Here is a tiny trained network, its code and every weight. The questions are about switching its units off for an input and a class, where a switched-off unit gives its printed mean instead of its output.

import numpy as np


def w(rows, s, z=0):
    codes = np.array(rows[::2]) - 128.0
    scale = np.full(codes.shape[1], s)
    scale[-1] = z or s
    return codes * scale


def norm(h):
    return h / np.sqrt((h * h).mean(-1, keepdims=True) + 1e-5)


def f(y):
    return np.maximum(y, 0)


def log_softmax(a):
    a = a - a.max(-1, keepdims=True)
    return a - np.log(np.exp(a).sum(-1, keepdims=True))


def net(x, mask):
    res = np.array(x, float).reshape(1, 2) / 4 @ E
    u = 0
    for l in range(3):
        y = f(norm(res) @ A[l][:, :-1].T + A[l][:, -1])
        res = res + np.where(mask[u : u + 6], y, B[l][:, -1]) @ B[l][:, :-1]
        u += 6
    return log_softmax(norm(res)[-1] @ U[:, :-1].T + U[:, -1])


A, B = {}, {}
E = w([
[182,149,252,39,228,146,210],'x0',
[236,195,2,152,225,91,150],'x1',
],0.0031)
A[0] = w([
[42,91,99,160,129,112,93,120],'L0N0',
[137,179,134,8,171,44,64,86],'L0N1',
[139,140,172,135,173,179,131,46],'L0N2',
[155,203,179,150,220,100,168,3],'L0N3',
[82,145,19,254,144,22,110,69],'L0N4',
[72,144,215,165,189,137,163,77],'L0N5',
],0.0054,0.0018)
B[0] = w([
[118,35,113,91,245,87,137,196],'L0N0',
[98,43,75,169,139,202,120,172],'L0N1',
[152,72,123,91,74,125,105,163],'L0N2',
[154,2,145,104,108,191,73,202],'L0N3',
[167,125,156,228,122,63,170,255],'L0N4',
[177,90,149,176,126,163,205,192],'L0N5',
],0.0063,0.0051)
A[1] = w([
[148,155,32,143,160,164,3,46],'L1N0',
[54,57,109,112,137,148,117,123],'L1N1',
[120,121,200,158,156,120,119,167],'L1N2',
[182,121,117,102,196,137,119,206],'L1N3',
[131,138,60,187,130,79,123,47],'L1N4',
[57,155,124,131,56,187,86,7],'L1N5',
],0.0062,0.0011)
B[1] = w([
[13,207,53,113,140,93,157,154],'L1N0',
[140,195,120,114,183,141,139,253],'L1N1',
[158,213,69,112,100,96,86,212],'L1N2',
[74,88,67,105,86,161,69,201],'L1N3',
[140,153,196,112,1,151,224,233],'L1N4',
[135,158,54,123,242,104,142,140],'L1N5',
],0.0068,0.0039)
A[2] = w([
[51,124,115,87,242,152,124,142],'L2N0',
[137,158,143,213,65,31,134,5],'L2N1',
[120,138,81,208,1,81,106,238],'L2N2',
[143,168,196,139,68,122,229,117],'L2N3',
[120,162,35,83,116,137,135,108],'L2N4',
[92,171,141,88,175,96,68,120],'L2N5',
],0.0069,0.0017)
B[2] = w([
[165,167,169,114,106,54,148,204],'L2N0',
[255,133,83,130,58,21,130,230],'L2N1',
[154,138,163,136,153,195,207,253],'L2N2',
[85,149,115,189,105,98,53,250],'L2N3',
[66,148,137,173,147,107,108,156],'L2N4',
[154,158,128,60,161,234,92,159],'L2N5',
],0.0092,0.0064)
U = w([
[78,147,85,201,175,207,237,125],'0',
[163,238,192,21,183,43,116,148],'1',
[48,97,35,100,185,45,53,125],'2',
[253,164,118,215,24,22,245,149],'3',
[90,127,130,113,100,93,186,1],'4',
[102,121,116,94,78,87,187,16],'5',
[40,135,213,226,38,102,37,142],'6',
[197,4,146,58,137,222,119,164],'7',
],0.013,0.01)

Each question gives the input, the list of numbers given to net, and the class t.
The units are the neurons (one row each of A and B). Each row of codes is followed by its name. A weight is (code - 128) times the scale printed after its matrix; where a second scale follows, it is the last column's (A, B and U).
mask holds one flag per neuron, layer by layer. A switched-off neuron (its flag False) gives its mean, the last column of its row in B, instead of its output. The means were averaged over made-up inputs and are rounded, as every weight is.
A unit's drop is (log p(t) with every unit on - log p(t) with that unit switched off) / (log p(t) with every unit on - log p(t) with every unit switched off).
The circuit of an input: a set's keep is (log p(t) with only the set's units on - log p(t) with every unit switched off) / (log p(t) with every unit on - log p(t) with every unit switched off). Starting from the 12 units with the biggest drops (on a tie, the unit counted first), units are removed one at a time, each time the one whose removal leaves the highest keep (on an exact tie, the one counted first), for as long as the keep stays at least 0.8.
units of the circuit, in order: the units of the circuit, biggest drop first
top k neurons: the k neurons with the biggest drops, biggest first
k most important neurons of layer l: the k neurons of layer l with the biggest drops, biggest first
drop of u: that unit's drop, to one decimal
input [3,8], class 2: units of the circuit, in order => (L2N2, L2N1, L1N3)
input [2,-8], class 6: units of the circuit, in order => (L2N1)
input [7,-6], class 6: units of the circuit, in order => (L2N1, L2N3)
input [5,7], class 2: 2 most important neurons of layer 2 => (L2N2, L2N4)
input [1,-8], class 1: 3 most important neurons of layer 1 => (L1N4, L1N5, L1N1)
input [1,3], class 2: top 2 neurons => (L0N3, L2N2)
input [5,6], class 2: units of the circuit, in order => (L2N2, L1N3, L2N1)
input [3,5], class 2: top 2 neurons => (L1N0, L2N2)
input [4,-7], class 6: 2 most important neurons of layer 0 => (L0N4, L0N5)
input [5,5], class 7: top 2 neurons => (L0N3, L2N3)
input [2,-3], class 6: top 2 neurons => (L0N4, L2N1)
input [1,-2], class 6: top 3 neurons => (L0N4, L2N3, L2N1)
input [1,-3], class 6: top 2 neurons => (L0N4, L0N5)
input [1,4], class 0: top 3 neurons => (L2N1, L0N0, L1N0)
input [2,7], class 0: top 2 neurons => (L0N0, L2N1)
input [8,-6], class 6: 2 most important neurons of layer 0 => (L0N0, L0N5)
input [4,6], class 2: top neuron => (L1N0)
input [1,8], class 0: 2 most important neurons of layer 1 => (L1N3, L1N0)
input [3,4], class 2: 3 most important neurons of layer 2 => (L2N2, L2N4, L2N1)
input [2,6], class 2: 2 most important neurons of layer 0 => (L0N3, L0N4)
input [-6,-6], class 1: 3 most important neurons of layer 0 => (L0N4, L0N5, L0N0)
input [-1,-1], class 1: most important neuron of layer 0 => (L0N0)
input [-4,-5], class 1: drop of L0N4 => 0.3
input [3,-6], class 6: drop of L0N5 => 0.2
